Known rows, with every way that one mark hangs from another
bidogiz{kili saloleb{nikam{nebu}}}: [-10,15,-291,314,-211,-184,97,-111,-42,157,-179,-13,108,-55,-41,62,189,-168,55,14,-148,-47,22,-147,-26,-24,-200,26,460,101,-7,-104,178,51,62,-25,-148,51,26,49,62,-164,-91,81,-61,-53,370,-151,2,-175,-69,-14,120,98,256,-80,66,-186]
saloleb{bidogiz{kili} nikam{fasim nebu{fofom{fatev}}}}: [5,155,-191,375,-234,-213,-4,-238,-219,185,-265,170,200,-27,-244,219,315,-39,167,130,-366,-162,76,-77,2,-116,-373,161,678,192,72,124,-49,262,307,-154,98,100,62,-126,92,-168,153,255,-175,-347,272,-329,232,-93,-259,5,122,-36,137,-221,-76,-254]
nikam{baze fasim nebu}: [-43,-48,-285,187,178,-99,23,150,-164,-105,-29,25,-65,-106,-351,206,391,266,110,68,-76,-115,16,16,-6,-199,108,-128,256,209,6,129,140,149,165,-159,-169,-221,-59,192,-57,114,111,-8,50,-340,28,-53,-52,-25,-90,2,255,-18,300,37,-39,15]
sotaza{libe{fatev kili} ribe}: [-103,165,-22,40,53,255,-131,-46,-408,-269,-357,207,120,-167,-94,-80,167,-101,5,-224,78,43,-177,227,-80,-33,-13,266,272,50,31,-149,59,107,-8,85,415,-59,129,-49,-8,128,393,98,-27,-159,12,119,340,-65,144,25,176,85,-291,12,-51,4]
bidogiz{kili{nepa{fasim{nikam{nebu}} saloleb zanu{fatev}}}}: [6,94,-73,281,-228,-253,356,-140,-108,194,-199,176,-333,-290,-46,-314,-26,138,160,189,332,-232,-215,-365,489,-182,356,266,532,-168,97,-187,250,319,362,-576,435,-49,-283,447,56,8,-357,191,-298,-194,241,-239,286,247,-126,200,268,63,195,-267,125,-219]
nikam{baze bidogiz fasim nebu{fofom{fatev}}}: [-46,121,-357,340,-42,-35,241,76,-256,-137,-205,141,-45,-151,-437,418,328,300,251,66,-270,-173,177,-4,24,-239,-12,-23,321,320,184,296,4,262,228,-204,-32,-142,-26,202,12,26,168,79,-151,-410,53,-126,179,65,-33,98,130,-88,149,-229,-22,-74]
nepa{fasim zanu{nikam}}: [-62,34,73,-90,19,-162,157,-314,-76,160,-62,13,-245,-148,-244,-92,-36,-127,9,111,152,-19,4,-38,226,-115,169,97,161,-251,98,-66,104,290,126,-195,336,-75,-159,201,54,-53,-134,-77,-107,-68,32,-125,185,238,-94,-26,130,-53,-21,-110,-115,-12]
bidogiz{kili saloleb{nikam{nebu{fofom}}}}: [-78,69,-311,359,-354,-178,132,-125,-68,199,-239,33,120,35,-77,169,173,-195,153,107,-123,18,154,-164,37,-67,-202,77,423,84,-81,-29,129,179,-11,-39,-176,109,41,13,49,-181,-80,213,-178,-245,300,-134,27,-219,-112,111,-15,171,101,-144,133,-165]
nebu{fasim{nikam{baze}} fofom{bidogiz{kili} fatev{roge}}}: [-78,466,-215,113,-356,76,-23,-109,-58,138,-282,221,-74,-198,-300,113,403,-2,303,6,-222,-124,165,21,466,-175,-125,-18,227,-273,290,96,-72,-27,109,-382,-89,13,20,-100,219,-49,-126,209,-308,-227,304,-111,384,313,-257,318,-26,-169,-18,-124,-49,-87]
sotaza{libe{fofom{fatev{kili}} saloleb}}: [-337,117,54,155,-124,329,-19,-106,-23,-194,-341,26,202,-118,-100,-103,219,-166,199,-159,114,156,-215,-18,151,-26,19,195,387,15,229,-130,39,37,168,-4,303,72,-63,57,-65,-80,73,174,-209,-106,57,102,310,161,82,131,293,-302,-271,-185,40,-349]
sotaza{libe{fatev{roge{fasim nepa}} kili} ribe}: [-17,164,57,150,26,417,-114,-195,-284,-273,-353,231,-13,48,-53,-5,171,-201,232,-144,153,-85,-179,333,-27,-194,36,80,620,-105,246,-64,53,172,214,33,608,-76,37,14,-153,160,495,-24,64,-337,20,-211,325,24,-86,282,35,377,-325,-3,155,59]
zira{nebu{nikam} roge sotaza}: [77,-102,146,-233,291,157,225,433,-195,-144,97,-34,138,161,114,-25,63,-4,250,-131,-234,-124,30,66,18,-65,-97,-263,1,41,224,44,-439,-24,-96,-101,-84,-68,52,-111,-57,-170,-42,-294,-111,-13,195,-331,-282,-240,-133,419,5,-286,-245,151,63,-7]
fasim{nikam{baze bidogiz nebu{fofom{fatev{kili}}}}}: [-242,216,-249,283,-117,39,214,124,-316,-25,-310,79,72,-282,-226,350,409,179,345,206,-221,-215,91,102,173,-149,-45,98,408,197,290,159,-116,5,90,-282,-15,-102,-57,145,19,-96,14,84,-90,-341,283,29,414,12,-53,120,201,-172,65,-306,77,-93]
saloleb{nikam{baze{ribe} bidogiz fasim}}: [237,3,-183,92,26,-173,386,163,-334,175,-54,79,-39,-234,-338,163,424,204,153,-145,-461,-135,272,110,-39,-121,-175,-19,248,281,-53,244,28,202,189,-94,22,-265,101,62,159,87,315,-292,80,-345,36,-108,184,-26,252,-119,175,0,368,-124,-233,15]
nepa{saloleb{bidogiz} zanu{nikam{nebu{fofom}}}}: [-210,15,-17,138,-200,-246,122,-294,-287,206,-51,-54,-99,6,-405,112,157,-309,209,424,185,-26,63,-57,198,-138,175,255,104,-35,-11,8,24,304,210,-175,240,40,-268,3,66,-112,29,399,-275,-450,-47,-291,394,-294,-102,-75,186,-96,-65,-528,-74,-41]
fofom{bidogiz fatev{kili{nepa{zanu{ribe}}} libe}}: [-157,406,102,19,-102,133,261,-39,-9,218,-220,55,-75,-175,38,-131,175,176,176,136,83,36,-313,-147,372,-143,-104,149,204,-140,350,-398,42,-111,441,-249,582,-86,32,-20,89,102,5,395,-16,186,177,-217,554,304,151,-6,148,-197,127,-431,0,-294]
nepa{fasim{nikam} zanu{ribe}}: [-115,67,15,-98,-29,-184,345,-171,-277,160,-149,32,-311,-51,-230,-166,51,64,13,90,146,-52,64,-36,418,-247,225,121,73,-97,85,-69,22,192,118,-308,397,-77,-190,194,101,-30,-118,29,4,-163,74,88,152,119,-99,38,142,90,81,-151,-15,-6]
nepa{fasim saloleb{bidogiz} zanu{ribe}}: [-202,78,153,41,-114,-228,181,-294,-135,165,-67,69,-351,-68,-441,-81,11,-202,26,263,109,-214,-73,-169,335,-250,175,306,55,-68,159,-196,181,370,330,-149,510,-71,-255,27,154,-13,58,316,-125,-185,-8,-47,255,-13,25,-90,166,-50,126,-523,-102,39]
fasim{nikam{baze{sotaza} nebu}}: [-52,-55,-144,57,20,-29,322,125,-201,11,-56,-48,91,-215,-94,128,306,159,148,15,61,-180,156,84,86,-67,77,-20,173,78,112,353,-147,-7,-24,-146,-108,-60,-101,106,87,77,-30,-136,46,-301,152,-83,197,-59,-79,23,227,-4,146,110,-39,-105]
fatev{roge{bidogiz kili}}: [73,63,46,40,-61,234,39,-119,-23,7,76,135,17,190,67,298,100,-297,191,135,71,-187,-37,174,-34,0,-51,-26,287,-219,241,-57,112,-22,182,-22,245,16,50,-63,-85,77,316,153,119,-281,101,24,211,-30,-291,32,-104,214,-211,-116,63,120]
zanu{nikam{baze nebu{fasim fofom{bidogiz}}} ribe}: [-325,329,-321,-17,-127,-49,136,-106,-172,182,-258,-69,-71,36,-461,322,418,-37,133,220,2,67,309,152,172,-396,55,63,-32,-91,24,310,-50,243,50,-234,37,-135,33,-98,-1,-26,284,144,-67,-504,-8,-147,233,-157,-159,30,-140,4,65,-358,-67,158]
fasim{nikam{baze bidogiz{kili saloleb} nebu}}: [-40,113,-428,370,-132,-186,327,11,-144,84,-243,3,-200,-375,-219,185,393,105,226,-60,-247,-259,133,-20,51,-89,-65,27,274,280,136,33,165,-113,-5,-374,-355,-102,-49,189,148,-110,-154,-60,-87,-200,431,91,108,-116,160,-10,245,35,351,-246,101,16]
fofom{bidogiz fatev{kili{nepa{fasim saloleb zanu}} libe}}: [-250,525,266,247,-167,10,120,-189,124,175,-43,216,-147,-347,-181,-155,126,70,188,236,48,-36,-480,-334,507,-47,178,194,466,-302,500,-516,376,90,544,-328,559,-85,-220,218,151,84,-160,431,-275,207,172,-246,531,585,-22,178,290,-334,92,-446,-11,-299]
zira{nebu{fofom} roge sotaza}: [93,-115,162,-224,152,183,237,288,-137,-237,-48,80,141,229,201,15,-81,2,395,77,-113,-177,134,50,27,-140,-64,-148,-21,30,132,43,-400,205,-122,6,-46,47,69,-159,-73,-108,25,25,-189,-200,33,-132,-212,-314,-203,526,-98,-97,-324,-13,232,97]
roge{bidogiz fasim{nikam} kili nepa{saloleb}}: [1,249,413,434,-210,190,367,-148,88,136,148,161,-358,366,96,355,180,-466,169,-62,85,-155,149,247,97,25,155,9,353,-183,257,267,135,-5,239,-256,476,-15,126,47,-7,-118,239,-128,124,-307,38,-124,193,29,-290,270,-277,390,-174,-261,129,158]
zira{nebu roge{fasim{nikam} kili}}: [76,-38,347,-8,115,265,165,86,-187,-100,-28,162,-120,260,199,164,291,-144,331,97,-129,-124,105,268,-64,-93,-30,-75,313,-71,247,-19,-66,-67,-37,-206,160,101,229,-2,82,-134,49,-414,-23,-213,225,-9,-133,-236,-361,435,-117,140,-200,16,123,193]
kili{nepa{fasim saloleb{bidogiz nikam}}}: [-6,84,188,141,-259,-292,125,-151,-44,280,-62,97,44,-89,-227,-153,31,-94,73,278,-208,-353,-210,-186,57,47,-5,226,369,-32,114,-142,96,249,394,-34,307,-30,-99,-51,92,-147,82,156,32,-113,106,-313,178,51,-26,24,49,-135,81,-270,-81,-171]
sotaza{libe{fatev fofom saloleb} ribe}: [-295,36,-22,171,-180,200,22,-128,-377,-349,-364,101,126,-84,-231,-145,138,-177,52,-350,165,242,-166,147,-8,-129,141,283,198,161,38,-36,174,154,9,34,425,57,-18,19,-109,-78,359,111,-112,-251,-200,205,261,-108,244,123,283,28,-344,-63,93,-182]
kili{bidogiz{saloleb} nepa{fasim{nikam} zanu{ribe}}}: [43,242,-45,62,-149,-370,755,-145,-104,342,-396,141,-417,-167,-107,-262,-7,90,87,56,242,-225,30,-323,591,-28,163,129,5,-132,318,-287,165,13,379,-446,385,-36,1,187,188,-123,-191,173,-51,-162,330,-5,184,224,237,65,-141,156,76,-221,44,-161]
nepa{fasim zanu{nikam{baze{zira} nebu}}}: [-112,11,-248,9,53,-122,352,-140,-279,-17,-82,-66,-132,-199,-481,24,408,34,173,70,123,-106,-139,95,200,-308,263,74,333,-236,163,-16,283,461,300,-188,263,-205,-40,374,-29,94,-15,-166,-224,-317,62,-96,184,61,-101,46,301,-65,103,-102,-139,23]
zanu{fatev{libe} ribe}: [-266,62,-124,-202,-22,47,177,-105,-18,-42,-269,-19,40,153,150,-60,-3,-22,100,-38,103,110,-172,-76,145,-355,-23,146,127,13,-25,155,-198,58,120,-70,451,-7,-178,62,-85,174,87,112,78,-198,-51,-76,154,-96,76,-149,147,-74,61,-217,68,-59]
fofom{bidogiz{kili{nepa}} fatev}: [153,393,12,192,-244,16,175,-33,225,184,-154,137,-67,-246,226,-158,18,184,57,-90,-168,-191,-56,-119,80,146,-247,132,132,-132,300,-228,83,-105,251,-231,149,41,262,-91,134,-48,-74,154,-165,368,282,-205,322,418,61,95,-129,16,37,-159,-1,-223]
fofom{fatev{roge{bidogiz{saloleb}}}}: [-27,181,-154,117,-258,62,242,-230,115,-191,-234,108,60,129,-25,152,-24,-331,130,-123,-132,-182,2,-140,242,22,-102,-105,198,-189,432,-13,-85,-116,214,76,286,69,-35,-29,35,-7,7,189,-38,-52,221,-30,206,230,-59,-18,-2,4,-97,-147,122,-212]
roge{bidogiz fasim kili nepa}: [77,185,335,363,-103,293,209,-188,235,106,140,153,-275,386,125,506,31,-443,123,-84,99,-170,101,309,-191,-11,-97,-42,363,-203,269,269,162,76,218,-52,436,-35,325,-99,-109,-69,367,-173,168,-218,5,-137,61,42,-222,229,-486,467,-202,-171,114,170]
saloleb{bidogiz{kili} nikam{baze{zira} fasim nebu{fofom}}}: [84,73,-343,334,-174,-170,132,-17,-338,180,-170,99,167,-76,-454,262,700,73,281,40,-416,-199,-25,96,-33,-238,-279,124,619,137,-81,100,171,405,327,-177,-139,-92,227,-32,32,3,260,45,-209,-628,190,-173,121,-301,-73,66,178,-22,224,-175,-120,0]
nikam{baze{zira{roge{kili}}} bidogiz{saloleb} fasim nebu}: [226,-12,-255,328,104,169,464,182,-223,-255,-153,107,-165,11,-276,425,614,180,306,-129,-352,-223,-2,122,-89,-197,31,-91,396,262,223,-54,294,209,267,-196,-97,-189,250,295,46,126,316,-300,-86,-485,330,89,-100,-157,83,175,164,52,150,-258,-2,154]
baze{nebu{nikam{fasim}} ribe}: [123,49,-61,122,141,-35,355,184,-214,118,74,183,116,0,-140,23,391,145,67,-363,-115,243,206,15,156,-53,38,-129,201,40,-194,157,73,26,-39,-253,53,64,26,22,78,266,134,-517,-173,-190,113,-155,-94,-74,13,-93,112,216,171,166,-95,-46]
nepa{saloleb{nikam{baze bidogiz{kili} fasim nebu}} zanu}: [224,-62,-265,483,-60,-186,220,68,-429,234,72,158,-260,-398,-632,197,526,104,218,164,-194,-221,20,-117,121,-230,37,47,578,246,-8,-103,424,367,386,-352,-55,-298,-115,340,173,-53,-9,123,-212,-340,154,-384,347,-125,64,12,460,-198,552,-356,-207,-35]
sotaza{libe{kili saloleb} ribe}: [-84,88,-54,92,77,216,-37,-62,-344,-249,-267,102,82,-103,-161,-144,234,-172,-46,-157,107,7,-199,149,-18,-33,22,216,149,25,-31,-168,192,27,-51,-4,248,23,76,-1,41,52,364,126,-138,-163,4,165,181,-79,284,27,194,-3,-361,-136,-84,-29]
fatev{kili libe roge{fasim{nikam{baze}}}}: [-302,132,-78,-35,69,132,-127,-16,-162,16,-140,34,-31,-158,-161,63,584,85,436,218,-41,-48,-229,74,312,-233,47,-155,587,-139,334,-78,55,-198,177,-308,10,-106,-308,143,-36,121,-46,-93,127,-397,210,-60,197,66,-184,160,402,-151,168,1,147,65]
zanu{fatev{kili} nikam{baze{sotaza zira}} ribe}: [-40,25,-33,-241,-1,255,607,99,-3,21,-496,-67,21,-141,206,-16,311,-34,114,-213,71,-139,28,74,331,-282,-98,226,250,-254,109,306,-367,308,163,-133,581,-167,149,139,-54,274,186,-422,81,-372,192,-101,490,108,292,-200,172,-109,72,-201,-82,14]
nebu{fasim{nikam{bidogiz}} fofom{fatev}}: [-1,292,-30,175,-259,45,174,-127,-208,67,-248,149,-40,-63,-282,193,50,43,93,-109,-155,78,228,-15,276,-89,-5,-4,107,65,111,354,-255,-11,9,-265,68,121,-3,-18,175,-171,-42,-43,-232,-239,82,-47,127,86,-56,217,-175,-168,-109,-194,-27,-109]
baze{nebu ribe zira{roge{bidogiz nepa}}}: [421,52,163,84,24,380,741,6,-43,-183,85,290,299,287,258,112,255,-172,363,-435,-87,-114,80,347,47,-171,-12,-19,195,-278,15,117,76,145,87,73,470,80,496,-170,-11,339,349,-470,-302,-233,-1,-81,87,-308,8,135,-169,441,-123,-109,164,166]
sotaza{libe{fatev kili saloleb} ribe}: [-96,81,-40,139,-28,361,-136,-26,-424,-397,-383,198,139,-161,-177,-160,187,-223,25,-276,125,86,-232,277,-42,-44,30,278,280,61,67,-147,108,111,42,18,436,-1,181,-63,-45,-18,471,88,-64,-245,19,188,253,-46,308,111,285,38,-386,-80,-63,-110]
fatev{kili{nepa{saloleb}} roge{bidogiz fasim}}: [63,176,172,246,-140,186,61,-36,75,77,-18,184,-138,-33,1,52,133,-71,262,282,136,-241,-174,-176,322,9,148,-69,510,-325,410,-288,239,0,423,-237,349,-60,-68,64,-114,85,153,97,16,-292,78,-220,232,177,-100,207,-48,137,29,-258,288,91]
libe{fofom{fatev} kili saloleb{bidogiz nikam{fasim nebu}}}: [0,-60,-129,507,-285,203,-166,-92,-299,-103,-385,69,345,132,-371,141,339,-75,208,96,-259,36,-229,122,-197,-77,-260,229,674,441,279,27,-66,285,523,14,394,28,-50,-136,-28,-217,691,118,-159,-578,243,-209,279,-132,-87,44,304,-266,-256,-361,-104,-488]
fasim{nikam{bidogiz{saloleb}}}: [31,119,-127,161,-156,-152,343,-75,-99,67,-195,-13,-136,-97,-74,63,72,-11,38,-144,-267,-38,126,-43,98,83,18,-17,26,205,86,56,-64,-198,-47,-237,-145,21,-118,121,151,-148,-102,-132,29,-81,234,133,27,-12,209,-27,59,-4,82,-214,84,-29]

Rows
[-28,-5,139,124,-184,-189,122,-164,-204,191,102,121,-129,-62,-400,-85,42,-241,8,211,22,-57,-106,-182,279,-91,206,126,327,-180,63,-177,270,408,271,-34,343,-91,-225,234,136,-116,-133,147,-157,-62,-4,-247,227,115,-127,110,203,-166,99,-176,-175,-141]  nepa{fasim saloleb{nikam} zanu}
[126,18,-224,303,-145,-175,183,69,20,168,-231,112,-173,-164,-249,95,417,-43,79,-202,-391,-159,123,-149,107,-39,-262,-78,370,128,-64,-9,135,122,120,-133,-204,-182,154,82,167,-81,-109,-121,42,-151,345,-106,16,120,165,-21,196,-79,405,15,-115,-126]  bidogiz{kili saloleb{nikam{baze fasim}}}
[-320,554,-183,122,-118,-88,320,106,-131,161,-53,91,15,-74,-356,256,604,166,253,-289,-440,249,200,14,324,-172,-162,-24,94,19,215,298,-56,1,191,-297,125,-140,35,-19,188,192,171,-25,-277,-273,44,-206,302,341,77,68,125,-169,5,-110,-231,-216]  nebu{fofom{bidogiz fatev{libe}} nikam{baze{ribe} fasim}}
[-10,29,166,369,-349,100,134,-22,-54,213,-31,302,184,199,-518,354,366,-498,329,84,-131,-198,57,137,53,-226,-61,53,333,-78,-238,376,-25,328,128,95,112,23,100,-322,106,-67,141,30,-157,-436,8,-479,204,-424,-91,165,-153,-134,97,-294,-132,-63]  roge{nepa{saloleb{bidogiz nikam{baze{nebu{fasim fofom}}}}}}
[178,-38,-16,185,70,107,543,81,-280,-74,-84,302,85,-346,-151,253,239,92,26,-198,-92,-287,101,95,-109,-105,-87,82,147,91,5,249,178,92,-214,-24,87,59,33,7,190,270,226,-380,-98,-21,67,-79,355,-212,316,-175,92,105,148,-64,-44,130]  nikam{baze{nebu sotaza{ribe}} bidogiz}
[147,65,92,335,18,450,418,38,-21,-208,114,133,-123,392,-31,604,495,-245,409,-79,-27,-356,-19,472,-206,-274,-16,-85,511,-211,415,220,264,259,347,-20,374,-193,538,23,-159,74,471,-348,-33,-501,86,-164,28,-196,-260,420,-290,370,-161,-164,114,265]  nikam{baze{zira{roge{bidogiz fasim kili nepa}}} nebu}
[163,239,-165,384,-148,30,387,-21,-32,299,-104,226,-70,-275,-280,144,289,-114,88,-528,-136,214,281,-137,201,-71,-161,-69,230,18,-103,107,226,-77,-154,-345,-151,174,139,-104,281,91,-39,-554,-449,-75,414,-116,-132,-162,282,-32,-125,186,279,-143,-34,-15]  baze{nebu{fasim nikam{bidogiz{kili saloleb}}} ribe}
[-225,520,44,225,-211,65,154,-75,322,86,-301,65,75,-164,157,-35,148,48,148,-38,-199,30,-332,-258,232,118,-178,33,290,-81,418,-337,66,-315,298,-158,195,26,25,-31,102,26,-85,263,-20,266,365,-93,298,418,188,40,89,-216,75,-301,125,-367]  fofom{bidogiz{saloleb} fatev{kili{nepa} libe}}
[502,41,-82,298,-81,-107,250,59,-137,363,-112,170,-77,-306,-42,-54,170,363,94,-48,-347,-197,14,-126,-64,35,-249,2,497,234,-86,-106,112,90,292,-340,-45,-104,177,101,78,-77,82,-145,32,-99,225,-348,102,81,169,21,33,17,324,-115,-20,-74]  saloleb{nikam{bidogiz{kili{nepa}} fasim}}
[232,-5,-36,-143,111,106,653,222,-177,-145,15,73,273,87,220,-250,203,127,188,-440,88,58,41,126,87,-16,64,-75,123,-91,-7,112,-7,229,44,12,195,184,77,-73,-28,313,265,-372,-184,-76,71,23,-117,-270,19,120,74,312,-10,99,68,26]  baze{nebu ribe zira{sotaza}}
[76,69,-160,-56,-101,-244,806,48,-60,328,-445,-17,-435,-204,-133,-133,186,-43,190,43,265,-280,152,-191,412,-57,-29,97,-242,-119,215,-157,11,15,370,-254,333,-206,219,51,144,-86,-99,115,35,-173,256,-225,405,78,523,-160,-109,-28,140,-289,-140,-133]  kili{bidogiz{saloleb} nepa{zanu{nikam{baze} ribe}}}
[-41,142,-103,-220,36,125,309,-219,-206,215,-444,108,-87,-16,84,-91,103,-203,230,126,364,74,-202,9,302,-263,-106,330,169,-174,208,-83,-129,136,411,-266,764,-90,-54,49,34,110,264,193,-168,-439,154,-292,625,-92,227,-230,95,-211,-220,-418,-186,-61]  nepa{zanu{fatev{libe{kili{bidogiz}}} nikam ribe}}
[61,29,154,232,-179,-134,-20,-199,-33,254,58,105,-307,-245,-256,-87,83,-255,92,123,78,-175,-96,-166,208,-12,-52,258,97,-58,38,-290,239,134,227,-199,138,4,-69,-81,232,-64,-152,319,-311,-17,119,-153,312,-73,130,-65,198,-137,156,-421,-131,-17]  nepa{saloleb{bidogiz{kili}} zanu}
[-37,61,-332,86,42,-189,442,138,-408,52,-74,-61,-25,-310,-214,127,414,274,266,-10,-161,-163,255,194,18,-157,61,58,101,285,74,256,20,-28,38,-245,-72,-148,-73,119,114,96,178,-175,-19,-364,112,99,204,-203,110,-71,236,147,262,-192,-19,59]  fasim{nikam{baze{ribe} bidogiz nebu}}
[-116,248,-302,252,-67,-406,533,8,-50,140,-340,126,-145,-307,-203,-2,269,197,227,138,37,-411,-52,-215,294,9,160,25,252,-3,409,-86,268,-47,331,-374,-69,-110,-11,232,73,-105,-135,96,-35,-293,410,-1,65,157,81,134,-20,81,153,-33,82,-146]  kili{bidogiz{saloleb} nepa{fasim{nikam{baze nebu}}}}
[-84,99,-359,312,-80,-260,369,-311,-84,190,-252,29,-444,-517,-502,172,249,-80,214,91,-42,-291,79,-124,152,-238,27,131,423,0,247,-104,391,322,177,-397,10,-201,-138,342,147,-98,-195,-66,-246,-194,381,-101,248,125,132,-60,290,-12,341,-410,-31,24]  nepa{fasim zanu{nikam{baze bidogiz{kili saloleb} nebu}}}
[164,43,-58,-102,-28,114,686,215,-206,-102,-45,120,282,182,186,-147,180,99,286,-353,110,120,172,108,156,-60,61,-28,87,-112,-90,185,-58,359,-26,-4,166,241,93,-109,-46,298,278,-239,-306,-270,-1,42,-91,-312,-28,248,-68,383,-167,37,137,49]  baze{nebu{fofom} ribe zira{sotaza}}
[8,169,208,224,-98,200,85,-178,68,72,112,157,-229,265,10,449,113,-359,44,-11,78,-84,85,194,-166,39,-87,-3,321,-209,304,145,255,62,152,-70,316,25,241,-91,-29,-46,336,-143,95,-229,21,34,38,11,-207,134,-359,338,-174,-120,30,197]  roge{bidogiz fasim kili}
[-66,151,73,358,-475,286,225,-197,152,-57,-355,250,-98,106,7,171,-109,-187,376,-20,153,-118,-171,-32,56,-11,69,130,556,-99,507,-230,221,254,450,-59,619,-9,8,39,-190,-3,405,115,76,-458,230,106,228,270,-201,292,-137,367,-345,-171,366,-190]  libe{fatev{roge{bidogiz{saloleb} kili{nepa{fasim}}}} fofom}
[152,-22,-53,122,-148,153,593,111,-254,98,-97,278,162,-219,-136,286,298,96,328,-77,-99,-170,307,166,49,-52,-5,48,178,49,-41,433,-121,103,-203,-218,-121,126,-27,3,173,137,6,-333,-169,-371,122,-83,321,-202,91,66,31,52,15,-62,2,47]  fasim{nikam{baze{nebu{fofom} sotaza} bidogiz}}
[-74,114,186,36,-203,-323,454,-167,-231,310,-180,54,-389,-136,-285,-325,47,67,109,263,134,-305,-85,-206,475,-140,254,290,55,-38,127,-219,30,184,402,-386,554,-67,-224,74,180,-57,-68,255,-10,-211,96,-110,305,78,69,0,154,2,126,-458,-19,-101]  kili{nepa{fasim{nikam} saloleb{bidogiz} zanu{ribe}}}
